Below is a small trained network, with its code and all its weights. Each question gives an input and a target symbol and asks what happens when units are switched off, that is, made to give their printed mean instead of their output.

import numpy as np


def w(rows, s, z=0):
    codes = np.array(rows[::2]) - 128.0
    scale = np.full(codes.shape[1], s)
    scale[-1] = z or s
    return codes * scale


def f(y):
    return y / 2 * (1 + np.tanh(0.7978845608 * (y + 0.044715 * y**3)))


def softmax(a):
    e = np.exp(a - a.max(-1, keepdims=True))
    return e / e.sum(-1, keepdims=True)


def log_softmax(a):
    a = a - a.max(-1, keepdims=True)
    return a - np.log(np.exp(a).sum(-1, keepdims=True))


def net(x, mask):
    ids = ['αβγδεζθλμξπτφψ'.index(c) for c in x.split()]
    T = len(ids)
    res = E[ids] + P[:T]
    u = 0
    for l in range(3):
        q, k, v = (res @ M[l].T for M in (Q, K, V))
        z = softmax(np.where(np.tri(T) > 0, q @ k.T / 3**0.5, -1e9)) @ v
        res = res + np.where(mask[u], z, O[l][:, -1]) @ O[l][:, :-1]
        u += 1
        y = f(res @ A[l][:, :-1].T + A[l][:, -1])
        res = res + np.where(mask[u : u + 4], y, B[l][:, -1]) @ B[l][:, :-1]
        u += 4
    return log_softmax(res[-1] @ U[:, :-1].T + U[:, -1])


Q, K, V, O, A, B = {}, {}, {}, {}, {}, {}
E = w([
[127,111,66,61,50,87,130],'α',
[224,173,94,92,172,150,81],'β',
[205,171,83,52,203,165,104],'γ',
[174,135,50,165,40,201,152],'δ',
[252,106,88,110,56,171,146],'ε',
[184,211,23,186,126,164,127],'ζ',
[94,78,99,97,154,219,249],'θ',
[125,129,37,112,144,232,211],'λ',
[181,90,115,99,228,176,199],'μ',
[144,53,156,200,105,184,217],'ξ',
[108,159,92,250,170,140,209],'π',
[144,69,193,157,217,119,245],'τ',
[45,166,117,72,149,122,14],'φ',
[198,76,193,197,174,64,154],'ψ',
],0.011)
P = w([
[146,253,179,96,108,192,146],'0',
[148,205,148,121,122,167,155],'1',
[142,165,125,137,140,146,154],'2',
[136,120,102,144,148,132,148],'3',
[127,84,81,148,159,117,149],'4',
[116,61,62,152,158,97,157],'5',
[117,42,47,145,154,77,152],'6',
],0.011)
Q[0] = w([
[220,116,136,223,118,123,254],'0.h0',
[128,179,232,150,138,180,93],'0.h0',
[235,123,37,151,184,157,232],'0.h0',
],0.0098)
K[0] = w([
[230,94,159,225,222,108,211],'0.h0',
[96,234,254,89,51,142,190],'0.h0',
[182,69,68,217,154,120,211],'0.h0',
],0.0078)
V[0] = w([
[162,109,147,128,92,149,174],'0.h0',
[149,132,3,156,67,160,152],'0.h0',
[166,146,121,84,188,140,150],'0.h0',
],0.011)
O[0] = w([
[182,62,145,73,95,147,196,158],'0.h0',
[132,42,144,113,134,195,44,254],'0.h0',
[188,98,1,93,162,138,169,198],'0.h0',
],0.0082,0.0068)
A[0] = w([
[191,66,147,79,92,19,146,144],'0.n0',
[225,65,127,251,126,234,196,252],'0.n1',
[69,117,107,173,137,49,114,164],'0.n2',
[111,111,3,109,69,113,165,141],'0.n3',
],0.0059,0.0042)
B[0] = w([
[146,131,159,214,207,96,134,134],'0.n0',
[72,182,187,63,254,104,105,254],'0.n1',
[99,127,86,193,196,169,93,130],'0.n2',
[245,73,54,101,189,126,152,162],'0.n3',
],0.0074,0.014)
Q[1] = w([
[116,233,172,228,83,159,176],'1.h0',
[87,197,138,168,253,147,131],'1.h0',
[82,93,141,213,68,29,150],'1.h0',
],0.0074)
K[1] = w([
[150,223,205,92,39,139,182],'1.h0',
[118,42,102,224,25,53,163],'1.h0',
[254,179,193,16,126,225,120],'1.h0',
],0.0048)
V[1] = w([
[151,96,72,103,19,65,90],'1.h0',
[33,210,68,147,82,91,128],'1.h0',
[151,2,146,82,107,118,162],'1.h0',
],0.0074)
O[1] = w([
[76,231,117,29,217,2,93,6],'1.h0',
[70,104,66,106,57,9,176,80],'1.h0',
[125,176,193,50,251,188,151,95],'1.h0',
],0.0079,0.014)
A[1] = w([
[156,17,19,64,168,126,255,134],'1.n0',
[57,133,206,139,216,65,200,251],'1.n1',
[81,78,215,225,112,116,101,124],'1.n2',
[193,171,196,143,147,167,218,27],'1.n3',
],0.0051,0.0025)
B[1] = w([
[2,124,64,221,144,122,100,254],'1.n0',
[102,57,148,121,48,80,28,142],'1.n1',
[149,65,168,177,106,81,121,168],'1.n2',
[78,213,172,152,170,122,177,210],'1.n3',
],0.0067,0.0095)
Q[2] = w([
[188,116,158,79,117,131,102],'2.h0',
[161,90,82,125,206,153,2],'2.h0',
[95,113,168,59,168,45,100],'2.h0',
],0.0079)
K[2] = w([
[99,123,73,122,128,200,186],'2.h0',
[83,47,135,119,173,143,62],'2.h0',
[159,139,74,2,104,172,98],'2.h0',
],0.0084)
V[2] = w([
[48,112,125,95,79,188,101],'2.h0',
[9,114,175,153,151,120,224],'2.h0',
[171,93,227,126,93,94,114],'2.h0',
],0.012)
O[2] = w([
[26,138,201,49,2,203,73,141],'2.h0',
[25,104,210,116,132,81,244,245],'2.h0',
[243,59,163,51,91,88,136,80],'2.h0',
],0.0089,0.012)
A[2] = w([
[174,124,94,180,142,127,46,112],'2.n0',
[109,198,107,66,155,166,120,111],'2.n1',
[68,114,183,127,177,132,124,252],'2.n2',
[163,119,151,105,64,176,2,46],'2.n3',
],0.0088,0.0032)
B[2] = w([
[111,116,38,43,109,127,121,177],'2.n0',
[195,185,207,173,91,23,28,168],'2.n1',
[165,163,59,79,73,130,132,255],'2.n2',
[32,95,133,112,255,107,154,174],'2.n3',
],0.0086,0.021)
U = w([
[130,174,154,78,125,13,91,255],'α',
[173,147,55,78,96,123,134,167],'β',
[160,149,86,195,116,133,93,120],'γ',
[91,115,181,142,167,113,95,123],'δ',
[184,143,139,122,145,161,106,171],'ε',
[114,109,99,103,159,157,109,85],'ζ',
[109,187,118,65,79,139,130,96],'θ',
[112,166,173,184,105,179,64,66],'λ',
[103,172,140,223,171,137,121,58],'μ',
[170,133,115,2,96,125,158,156],'ξ',
[137,61,128,181,85,231,117,166],'π',
[79,124,118,99,158,78,177,39],'τ',
[62,73,75,146,66,37,87,141],'φ',
[174,90,101,169,154,56,135,171],'ψ',
],0.0072,0.0087)

Each question gives the input, a string of symbols that net reads in full, and the target symbol t.
The units are the heads (3 rows each of Q, K, V and O) and the neurons (one row each of A and B). Each row of codes is followed by its name. A weight is (code - 128) times the scale printed after its matrix; where a second scale follows, it is the last column's (O, A, B and U).
mask holds one flag per unit, layer by layer, with each layer's heads first. A switched-off unit (its flag False) gives its mean, the last column of its rows in O or B, instead of its output. The means were averaged over made-up inputs and are rounded, as every weight is.
A unit's drop is (log p(t) with every unit on - log p(t) with that unit switched off) / (log p(t) with every unit on - log p(t) with every unit switched off).
The circuit of an input: a set's keep is (log p(t) with only the set's units on - log p(t) with every unit switched off) / (log p(t) with every unit on - log p(t) with every unit switched off). Starting from the 12 units with the biggest drops (on a tie, the unit counted first), units are removed one at a time, each time the one whose removal leaves the highest keep (on an exact tie, the one counted first), for as long as the keep stays at least 0.8.
circuit, biggest first: the units of the circuit, biggest drop first
unit that matters most: the unit with the biggest drop
k most important neurons: the k neurons with the biggest drops, biggest first
top k neurons in layer l: the k neurons of layer l with the biggest drops, biggest first
input π φ μ φ ε, target φ: circuit, biggest first : (1.h0, 0.h0)
input ζ π π π φ, target φ: top 2 neurons in layer 0 : (0.n1, 0.n2)
input α β ε δ, target ε: circuit, biggest first : (1.h0, 1.n0, 0.h0)
input ε ε π ψ, target ψ: circuit, biggest first : (2.h0, 0.n0)
input π π β, target π: circuit, biggest first : (1.h0, 0.n1)
input γ φ μ, target φ: unit that matters most : 1.h0
input π ζ θ β τ β θ, target τ: circuit, biggest first : (2.h0, 0.h0, 1.n0)
input ζ π φ π, target φ: circuit, biggest first : (0.n1, 1.h0, 0.h0)
input λ ξ θ ζ φ π ζ, target φ: circuit, biggest first : (1.h0, 0.n1, 0.h0, 0.n2)
input ξ ψ φ λ, target ψ: circuit, biggest first : (2.h0, 0.h0, 0.n0)
input γ π φ μ γ, target φ: circuit, biggest first : (0.h0, 1.h0, 0.n1, 1.n0)
input γ φ π ε π θ ζ, target π: circuit, biggest first : (0.h0, 2.n1)
input ε ψ γ θ, target ψ: 2 most important neurons : (1.n0, 0.n0)
input π ζ θ δ γ, target θ: 3 most important neurons : (1.n0, 2.n2, 0.n1)
input ζ π ζ φ φ μ, target φ: 2 most important neurons : (0.n1, 1.n0)
input β δ β ζ ξ θ ε, target ξ: 2 most important neurons : (2.n2, 0.n1)
input φ θ ζ θ, target θ: unit that matters most : 2.n2
input ψ ζ ψ γ λ ζ β, target λ: 2 most important neurons : (1.n0, 2.n1)
input ξ μ ε τ ζ, target τ: 2 most important neurons : (1.n3, 1.n0)
input ζ ψ ζ ζ δ ε, target ζ: most important neuron : (2.n3)
